Below are the code and all the weights of a small trained network. Each question names an input and a target symbol and asks about switching units off, where a switched-off unit gives its printed mean instead of its output.

import numpy as np


def w(rows, s, z=0):
    codes = np.array(rows[::2]) - 128.0
    scale = np.full(codes.shape[1], s)
    scale[-1] = z or s
    return codes * scale


def norm(h):
    return h / np.sqrt((h * h).mean(-1, keepdims=True) + 1e-5)


def f(y):
    return y / 2 * (1 + np.tanh(0.7978845608 * (y + 0.044715 * y**3)))


def softmax(a):
    e = np.exp(a - a.max(-1, keepdims=True))
    return e / e.sum(-1, keepdims=True)


def log_softmax(a):
    a = a - a.max(-1, keepdims=True)
    return a - np.log(np.exp(a).sum(-1, keepdims=True))


def net(x, mask):
    ids = ['Ωαγδεζηπτ'.index(c) for c in x.split()]
    T = len(ids)
    res = E[ids] + P[:T]
    u = 0
    for l in range(2):
        r = norm(res)
        for j in range(3):
            rows = slice(2 * j, 2 * j + 2)
            q, k, v = (r @ M[l][rows].T for M in (Q, K, V))
            z = softmax(np.where(np.tri(T) > 0, q @ k.T / 2**0.5, -1e9)) @ v
            o = O[l][rows]
            res = res + np.where(mask[u + j], z, o[:, -1]) @ o[:, :-1]
        u += 3
        y = f(norm(res) @ A[l][:, :-1].T + A[l][:, -1])
        res = res + np.where(mask[u : u + 16], y, B[l][:, -1]) @ B[l][:, :-1]
        u += 16
    return log_softmax(norm(res)[-1] @ U[:, :-1].T + U[:, -1])


Q, K, V, O, A, B = {}, {}, {}, {}, {}, {}
E = w([
[108,48,91],'Ω',
[105,92,84],'α',
[210,91,131],'γ',
[78,124,232],'δ',
[197,209,79],'ε',
[4,141,25],'ζ',
[109,79,85],'η',
[150,82,47],'π',
[193,129,149],'τ',
],0.019)
P = w([
[87,59,83],'0',
[100,65,56],'1',
[112,79,73],'2',
[76,66,64],'3',
[74,76,70],'4',
[48,3,76],'5',
],0.005)
Q[0] = w([
[253,131,114],'L0H1',
[167,119,102],'L0H1',
[139,62,93],'L0H2',
[137,52,121],'L0H2',
[131,189,168],'L0H3',
[80,211,121],'L0H3',
],0.013)
K[0] = w([
[133,255,28],'L0H1',
[233,123,83],'L0H1',
[178,219,208],'L0H2',
[145,200,184],'L0H2',
[24,137,161],'L0H3',
[117,15,235],'L0H3',
],0.0093)
V[0] = w([
[152,216,118],'L0H1',
[193,170,119],'L0H1',
[25,254,164],'L0H2',
[145,163,47],'L0H2',
[193,229,82],'L0H3',
[203,112,185],'L0H3',
],0.0077)
O[0] = w([
[32,133,66,109],'L0H1',
[101,97,54,146],'L0H1',
[62,166,64,2],'L0H2',
[254,162,80,140],'L0H2',
[20,132,75,138],'L0H3',
[138,41,175,161],'L0H3',
],0.0063,0.011)
A[0] = w([
[47,199,124,11],'L0N1',
[60,136,123,107],'L0N2',
[51,152,104,26],'L0N3',
[77,198,118,37],'L0N4',
[186,195,116,136],'L0N5',
[12,127,184,92],'L0N6',
[95,160,151,2],'L0N7',
[112,150,152,20],'L0N8',
[91,192,155,23],'L0N9',
[116,73,102,47],'L0N10',
[128,90,115,39],'L0N11',
[198,105,99,113],'L0N12',
[4,194,131,75],'L0N13',
[64,130,146,33],'L0N14',
[66,80,205,130],'L0N15',
[1,176,118,83],'L0N16',
],0.01,0.0072)
B[0] = w([
[90,132,145,120],'L0N1',
[109,122,177,112],'L0N2',
[124,230,94,117],'L0N3',
[89,78,164,113],'L0N4',
[144,113,214,137],'L0N5',
[132,160,196,120],'L0N6',
[149,86,130,103],'L0N7',
[176,76,55,94],'L0N8',
[146,43,123,108],'L0N9',
[147,73,61,125],'L0N10',
[163,48,74,106],'L0N11',
[171,121,93,252],'L0N12',
[42,198,142,135],'L0N13',
[168,194,96,101],'L0N14',
[26,100,218,155],'L0N15',
[127,254,153,141],'L0N16',
],0.0088,0.0042)
Q[1] = w([
[255,38,223],'L1H1',
[59,143,130],'L1H1',
[57,166,92],'L1H2',
[62,87,188],'L1H2',
[142,117,66],'L1H3',
[162,112,139],'L1H3',
],0.0094)
K[1] = w([
[70,156,188],'L1H1',
[105,221,77],'L1H1',
[74,105,8],'L1H2',
[156,227,110],'L1H2',
[95,66,168],'L1H3',
[153,131,108],'L1H3',
],0.011)
V[1] = w([
[190,123,41],'L1H1',
[149,155,254],'L1H1',
[121,188,37],'L1H2',
[167,198,209],'L1H2',
[108,159,70],'L1H3',
[164,44,56],'L1H3',
],0.0087)
O[1] = w([
[135,140,54,181],'L1H1',
[63,189,189,144],'L1H1',
[170,120,41,50],'L1H2',
[2,186,204,120],'L1H2',
[151,120,107,71],'L1H3',
[86,142,61,253],'L1H3',
],0.0098,0.0064)
A[1] = w([
[7,145,124,28],'L1N1',
[190,246,171,154],'L1N2',
[211,116,182,111],'L1N3',
[58,148,63,89],'L1N4',
[197,167,104,145],'L1N5',
[30,134,65,108],'L1N6',
[115,132,120,13],'L1N7',
[190,181,133,80],'L1N8',
[175,194,78,84],'L1N9',
[105,164,227,22],'L1N10',
[71,182,231,159],'L1N11',
[148,224,141,108],'L1N12',
[131,92,60,43],'L1N13',
[54,209,172,3],'L1N14',
[187,88,163,129],'L1N15',
[136,103,76,176],'L1N16',
],0.012,0.0077)
B[1] = w([
[126,101,131,130],'L1N1',
[111,57,62,180],'L1N2',
[222,155,98,246],'L1N3',
[213,230,111,152],'L1N4',
[139,124,174,176],'L1N5',
[179,150,185,167],'L1N6',
[178,69,105,95],'L1N7',
[154,77,166,121],'L1N8',
[77,120,175,145],'L1N9',
[76,107,104,156],'L1N10',
[31,92,76,232],'L1N11',
[114,75,156,128],'L1N12',
[153,50,19,146],'L1N13',
[133,120,248,127],'L1N14',
[182,157,184,255],'L1N15',
[84,116,125,227],'L1N16',
],0.011,0.0048)
U = w([
[86,248,107,215],'Ω',
[92,84,152,160],'α',
[83,170,183,3],'γ',
[232,140,226,192],'δ',
[134,114,129,15],'ε',
[132,168,73,21],'ζ',
[132,152,52,80],'η',
[156,102,86,54],'π',
[17,161,176,225],'τ',
],0.014,0.0051)

Each question gives the input, a string of symbols that net reads in full, and the target symbol t.
The units are the heads (2 rows each of Q, K, V and O) and the neurons (one row each of A and B). Each row of codes is followed by its name. A weight is (code - 128) times the scale printed after its matrix; where a second scale follows, it is the last column's (O, A, B and U).
mask holds one flag per unit, layer by layer, with each layer's heads first. A switched-off unit (its flag False) gives its mean, the last column of its rows in O or B, instead of its output. The means were averaged over made-up inputs and are rounded, as every weight is.
A unit's drop is (log p(t) with every unit on - log p(t) with that unit switched off) / (log p(t) with every unit on - log p(t) with every unit switched off).
The circuit of an input: a set's keep is (log p(t) with only the set's units on - log p(t) with every unit switched off) / (log p(t) with every unit on - log p(t) with every unit switched off). Starting from the 12 units with the biggest drops (on a tie, the unit counted first), units are removed one at a time, each time the one whose removal leaves the highest keep (on an exact tie, the one counted first), for as long as the keep stays at least 0.8.
circuit, biggest first: the units of the circuit, biggest drop first
unit that matters most: the unit with the biggest drop
top k neurons: the k neurons with the biggest drops, biggest first
heads that matter: for each layer, one digit per head in row order, 1 if its drop is at least 0.15 and else 0, layers parted by /
drop when u is switched off: that unit's drop, to one decimal
input γ Ω Ω, target δ: circuit, biggest first : (L0H1 L1N11)
input γ γ τ, target α: heads that matter : 011 / 111
input γ α γ τ Ω, target τ: circuit, biggest first : (L1H2 L1N3)
input η τ γ τ, target α: circuit, biggest first : (L1H2 L1N11)
input Ω τ τ η, target τ: heads that matter : 011 / 010
input γ α Ω τ α, target τ: heads that matter : 111 / 010
input Ω ε γ τ γ, target η: unit that matters most : L0H3
input τ ζ γ ζ ζ, target Ω: circuit, biggest first : (L1N4 L1N6)
input ε γ η τ Ω ζ, target η: heads that matter : 101 / 110
input τ α γ ε, target α: top 2 neurons : (L0N5 L1N2)
input Ω η γ Ω η, target δ: heads that matter : 111 / 010
input δ η τ α, target τ: heads that matter : 100 / 000
input γ τ ε, target τ: top 2 neurons : (L1N9 L1N3)
input γ γ τ γ ε, target α: unit that matters most : L1N2
input γ τ τ, target τ: top 2 neurons : (L1N11 L0N10)
input γ δ τ γ, target τ: drop when L1H1 is switched off : 0.5
input γ τ γ τ τ, target τ: drop when L0H2 is switched off : 1.0
input γ γ γ α δ γ, target τ: drop when L1H1 is switched off : 0.3
input Ω γ τ η, target τ: drop when L1N14 is switched off : 0.0
input τ τ τ ε, target τ: unit that matters most : L0N5
